Here is a tiny trained network, its code and every weight. The questions are about switching its units off for an input and a class, where a switched-off unit gives its printed mean instead of its output.

import numpy as np


def w(rows, s, z=0):
    codes = np.array(rows[::2]) - 128.0
    scale = np.full(codes.shape[1], s)
    scale[-1] = z or s
    return codes * scale


def norm(h):
    return h / np.sqrt((h * h).mean(-1, keepdims=True) + 1e-5)


def f(y):
    return y / 2 * (1 + np.tanh(0.7978845608 * (y + 0.044715 * y**3)))


def log_softmax(a):
    a = a - a.max(-1, keepdims=True)
    return a - np.log(np.exp(a).sum(-1, keepdims=True))


def net(x, mask):
    res = np.array(x, float).reshape(1, 4) / 4 @ E
    u = 0
    for l in range(4):
        y = f(norm(res) @ A[l][:, :-1].T + A[l][:, -1])
        res = res + np.where(mask[u : u + 14], y, B[l][:, -1]) @ B[l][:, :-1]
        u += 14
    return log_softmax(norm(res)[-1] @ U[:, :-1].T + U[:, -1])


A, B = {}, {}
E = w([
[113,7,153,140,93,107,116,107,63,104,162],'x0',
[202,118,163,75,51,69,161,145,171,170,131],'x1',
[90,148,116,196,85,85,138,168,115,154,187],'x2',
[124,136,240,156,169,117,145,143,106,177,111],'x3',
],0.012)
A[0] = w([
[176,187,61,123,122,174,83,208,151,179,91,75],'L0N0',
[121,100,2,90,162,87,160,211,126,85,149,103],'L0N1',
[100,153,93,126,12,194,30,118,192,109,174,36],'L0N2',
[159,162,212,172,134,89,177,88,63,164,70,51],'L0N3',
[243,110,189,78,79,135,204,143,152,101,87,191],'L0N4',
[63,113,203,179,135,93,79,32,128,192,189,104],'L0N5',
[149,115,101,57,94,80,143,170,137,145,123,54],'L0N6',
[102,150,176,80,131,91,51,124,86,188,115,2],'L0N7',
[180,110,84,193,232,229,140,81,92,48,135,165],'L0N8',
[218,192,156,226,31,172,115,169,128,65,17,4],'L0N9',
[147,93,69,51,94,158,111,192,78,73,199,45],'L0N10',
[123,180,125,178,140,142,149,192,213,97,56,24],'L0N11',
[88,131,126,186,79,96,117,174,167,111,161,166],'L0N12',
[156,240,76,59,133,122,190,87,120,100,184,41],'L0N13',
],0.0057,0.0028)
B[0] = w([
[62,100,110,105,63,110,74,127,155,202,98,173],'L0N0',
[151,135,231,140,145,173,152,93,121,62,172,177],'L0N1',
[192,204,199,162,144,126,105,105,149,114,191,161],'L0N2',
[157,191,184,151,119,114,2,125,125,51,210,180],'L0N3',
[88,90,164,148,129,181,95,184,181,120,140,226],'L0N4',
[93,150,156,110,151,115,155,88,185,126,63,187],'L0N5',
[117,35,110,158,116,183,133,136,198,119,185,149],'L0N6',
[182,169,119,175,139,111,43,109,135,121,174,121],'L0N7',
[86,79,171,160,94,179,146,196,195,101,109,254],'L0N8',
[128,148,71,67,165,112,115,171,69,99,139,122],'L0N9',
[111,160,188,118,118,105,98,105,144,136,102,169],'L0N10',
[104,147,132,82,210,118,72,103,108,203,79,162],'L0N11',
[188,73,105,179,217,230,177,50,169,207,42,183],'L0N12',
[118,170,152,120,145,103,95,167,103,158,100,160],'L0N13',
],0.0066,0.0052)
A[1] = w([
[149,172,76,208,115,91,224,117,50,166,170,6],'L1N0',
[78,96,197,144,60,166,193,109,147,106,108,125],'L1N1',
[133,55,132,77,150,171,24,175,160,126,117,106],'L1N2',
[41,120,95,112,165,130,85,147,83,132,118,25],'L1N3',
[61,142,62,163,106,82,134,131,116,195,233,170],'L1N4',
[91,95,94,88,125,125,222,130,183,109,109,53],'L1N5',
[133,211,55,137,101,74,137,129,123,95,112,67],'L1N6',
[169,104,118,30,124,140,118,69,119,117,28,55],'L1N7',
[218,107,137,72,153,56,163,132,182,153,129,121],'L1N8',
[86,121,54,119,53,172,99,11,186,104,140,126],'L1N9',
[198,150,3,115,92,117,86,101,184,56,131,100],'L1N10',
[114,59,123,106,122,100,98,106,33,123,156,37],'L1N11',
[186,151,16,102,97,135,116,136,88,66,198,52],'L1N12',
[144,97,177,99,59,46,101,131,41,83,111,102],'L1N13',
],0.0075,0.0022)
B[1] = w([
[181,86,163,166,97,138,113,106,140,142,81,153],'L1N0',
[165,190,85,111,124,162,70,122,125,175,156,253],'L1N1',
[155,144,111,155,153,139,160,104,143,146,106,246],'L1N2',
[137,97,110,123,105,160,173,142,150,138,182,168],'L1N3',
[249,122,128,163,119,175,121,115,115,89,77,190],'L1N4',
[153,134,154,122,178,113,125,123,150,124,158,143],'L1N5',
[139,132,136,115,162,131,102,124,121,119,44,133],'L1N6',
[215,146,124,176,150,152,130,125,140,93,129,171],'L1N7',
[67,106,95,137,140,133,144,173,121,67,159,192],'L1N8',
[87,124,200,120,175,114,137,122,106,174,94,240],'L1N9',
[98,132,217,104,106,101,100,116,79,108,141,201],'L1N10',
[138,134,87,95,124,94,95,166,85,146,95,163],'L1N11',
[121,122,197,119,42,88,111,110,86,78,121,150],'L1N12',
[108,171,86,91,149,141,150,139,109,128,89,175],'L1N13',
],0.011,0.0047)
A[2] = w([
[102,240,50,54,81,186,146,86,133,148,113,157],'L2N0',
[189,229,120,163,168,174,166,129,197,158,124,174],'L2N1',
[85,179,235,153,128,117,99,93,76,51,107,139],'L2N2',
[124,105,80,96,126,169,131,65,172,209,164,80],'L2N3',
[121,47,154,157,121,119,141,143,79,133,124,134],'L2N4',
[109,118,149,9,143,165,144,148,69,86,79,159],'L2N5',
[103,57,110,45,78,107,207,217,196,140,227,6],'L2N6',
[150,162,113,192,57,76,154,136,147,146,139,74],'L2N7',
[105,157,127,136,150,89,47,88,176,130,157,124],'L2N8',
[61,167,112,136,140,201,195,180,57,78,126,19],'L2N9',
[138,97,115,72,35,117,160,168,188,71,193,75],'L2N10',
[131,109,90,70,74,127,59,52,36,74,159,31],'L2N11',
[212,123,125,42,48,56,162,130,176,159,187,139],'L2N12',
[148,2,77,88,141,116,116,97,56,162,114,55],'L2N13',
],0.0071,0.0019)
B[2] = w([
[124,126,110,104,100,66,105,158,71,176,215,155],'L2N0',
[150,61,102,127,68,61,115,119,77,130,143,254],'L2N1',
[135,106,187,102,86,76,127,99,135,148,204,221],'L2N2',
[141,123,163,74,45,88,179,161,119,111,178,139],'L2N3',
[150,254,87,75,116,119,151,123,216,158,59,153],'L2N4',
[182,159,121,183,52,118,94,161,107,136,171,171],'L2N5',
[150,21,58,111,147,102,138,224,172,105,179,161],'L2N6',
[151,120,123,149,186,163,132,114,116,57,76,143],'L2N7',
[105,19,75,96,99,146,144,67,99,203,140,148],'L2N8',
[79,62,154,115,22,88,159,212,184,120,64,161],'L2N9',
[100,78,183,152,123,94,119,170,146,80,139,156],'L2N10',
[87,168,154,119,140,87,100,103,99,168,124,158],'L2N11',
[139,123,164,148,223,199,77,214,130,121,118,176],'L2N12',
[95,200,42,110,138,69,98,121,122,234,74,162],'L2N13',
],0.0069,0.0076)
A[3] = w([
[223,134,94,27,174,194,195,31,135,18,87,11],'L3N0',
[69,170,98,117,163,180,96,141,62,191,96,4],'L3N1',
[152,84,162,130,175,43,170,107,88,175,214,161],'L3N2',
[217,121,123,172,185,143,140,86,137,43,36,27],'L3N3',
[128,252,31,67,152,55,120,161,121,155,93,42],'L3N4',
[161,179,92,37,168,155,118,105,174,135,137,184],'L3N5',
[196,133,99,187,92,149,157,68,158,93,143,157],'L3N6',
[10,123,86,163,113,206,181,112,144,59,124,63],'L3N7',
[111,192,150,118,144,93,125,150,195,148,155,100],'L3N8',
[16,162,120,191,195,163,143,116,109,96,165,159],'L3N9',
[117,241,254,106,183,105,158,117,108,158,187,96],'L3N10',
[213,59,89,86,149,96,144,23,133,115,142,195],'L3N11',
[227,152,103,111,59,69,124,176,63,115,254,167],'L3N12',
[68,28,90,89,85,116,173,19,216,162,134,83],'L3N13',
],0.0075,0.0023)
B[3] = w([
[154,148,182,239,143,108,152,37,129,192,82,164],'L3N0',
[152,147,100,113,149,130,91,168,130,151,138,181],'L3N1',
[100,177,108,70,80,141,158,112,114,8,128,203],'L3N2',
[147,180,87,191,49,116,218,103,169,167,103,187],'L3N3',
[81,153,51,89,185,106,68,187,3,241,61,193],'L3N4',
[113,112,127,209,88,140,115,180,71,153,116,153],'L3N5',
[153,194,134,137,166,142,178,80,141,176,95,165],'L3N6',
[238,72,104,67,176,75,155,251,250,49,169,204],'L3N7',
[148,110,110,142,108,140,91,139,105,106,84,159],'L3N8',
[186,95,136,91,141,130,99,195,154,55,153,187],'L3N9',
[94,56,103,65,72,98,77,1,109,56,143,253],'L3N10',
[92,150,135,167,169,125,181,127,124,144,131,169],'L3N11',
[26,174,93,142,192,176,167,87,124,103,132,227],'L3N12',
[116,164,103,49,114,166,190,174,96,165,159,138],'L3N13',
],0.0087,0.0055)
U = w([
[187,78,128,119,150,133,128,252,224,50,163,215],'0',
[107,123,207,91,73,78,58,29,114,53,141,130],'1',
[119,173,64,120,142,96,48,179,65,200,78,82],'2',
[221,169,150,249,123,140,206,71,168,156,85,183],'3',
[69,184,94,80,110,130,232,114,116,128,190,4],'4',
],0.014,0.0025)

Each question gives the input, the list of numbers given to net, and the class t.
The units are the neurons (one row each of A and B). Each row of codes is followed by its name. A weight is (code - 128) times the scale printed after its matrix; where a second scale follows, it is the last column's (A, B and U).
mask holds one flag per neuron, layer by layer. A switched-off neuron (its flag False) gives its mean, the last column of its row in B, instead of its output. The means were averaged over made-up inputs and are rounded, as every weight is.
A unit's drop is (log p(t) with every unit on - log p(t) with that unit switched off) / (log p(t) with every unit on - log p(t) with every unit switched off).
The circuit of an input: a set's keep is (log p(t) with only the set's units on - log p(t) with every unit switched off) / (log p(t) with every unit on - log p(t) with every unit switched off). Starting from the 12 units with the biggest drops (on a tie, the unit counted first), units are removed one at a time, each time the one whose removal leaves the highest keep (on an exact tie, the one counted first), for as long as the keep stays at least 0.8.
circuit, biggest first: the units of the circuit, biggest drop first
unit that matters most: the unit with the biggest drop
k most important neurons: the k neurons with the biggest drops, biggest first
top k neurons in layer l: the k neurons of layer l with the biggest drops, biggest first
drop of u: that unit's drop, to one decimal
input [-4,-6,-4,-6], class 0: 4 most important neurons => (L0N8; L3N7; L0N3; L1N1)
input [3,8,8,6], class 0: circuit, biggest first => (L2N12; L2N6)
input [8,-7,-3,4], class 2: circuit, biggest first => (L1N11; L2N13)
input [3,-8,-8,6], class 0: circuit, biggest first => (L0N8; L3N9)
input [-3,-7,-7,2], class 0: circuit, biggest first => (L0N8)
input [1,6,4,7], class 1: 2 most important neurons => (L0N3; L1N3)
input [4,-3,-3,0], class 2: 2 most important neurons => (L0N12; L2N2)
input [-5,7,-3,-8], class 1: top 4 neurons in layer 1 => (L1N10; L1N9; L1N12; L1N3)
input [-2,-7,7,-6], class 0: 3 most important neurons => (L0N8; L3N7; L0N1)
input [7,-8,-3,8], class 0: 2 most important neurons => (L0N8; L1N10)
input [-4,-7,7,-4], class 0: 3 most important neurons => (L3N7; L0N8; L1N2)
input [3,-5,5,-3], class 0: 4 most important neurons => (L3N7; L0N8; L0N1; L1N2)
input [-8,4,4,-8], class 1: 4 most important neurons => (L1N10; L0N1; L1N12; L1N1)
input [-7,3,7,-6], class 2: circuit, biggest first => (L3N4)
input [-8,6,-1,7], class 2: top 2 neurons in layer 1 => (L1N10; L1N9)
input [2,-3,-3,1], class 4: top 4 neurons in layer 1 => (L1N1; L1N8; L1N4; L1N2)
input [7,5,4,-6], class 2: 3 most important neurons => (L2N13; L1N11; L1N13)
input [7,5,8,-1], class 3: top 3 neurons in layer 0 => (L0N12; L0N11; L0N0)
input [4,-5,-6,0], class 3: top 2 neurons in layer 1 => (L1N2; L1N8)
input [-3,-6,-8,-1], class 3: unit that matters most => L1N7
input [-3,2,-2,3], class 4: 4 most important neurons => (L2N8; L2N1; L1N9; L0N8)
input [2,4,-6,-4], class 3: 2 most important neurons => (L0N4; L1N2)
input [7,1,8,-3], class 3: 2 most important neurons => (L1N4; L1N0)
input [-6,-6,2,-8], class 1: 2 most important neurons => (L1N10; L2N2)
input [2,-1,-2,0], class 4: 2 most important neurons => (L1N1; L0N8)
input [2,-4,7,8], class 1: drop of L0N5 => 0.5
input [-4,-4,1,5], class 1: drop of L1N8 => 0.3
input [-2,1,1,-4], class 1: drop of L0N8 => 0.1
input [-8,-3,0,-8], class 1: drop of L1N10 => 1.8
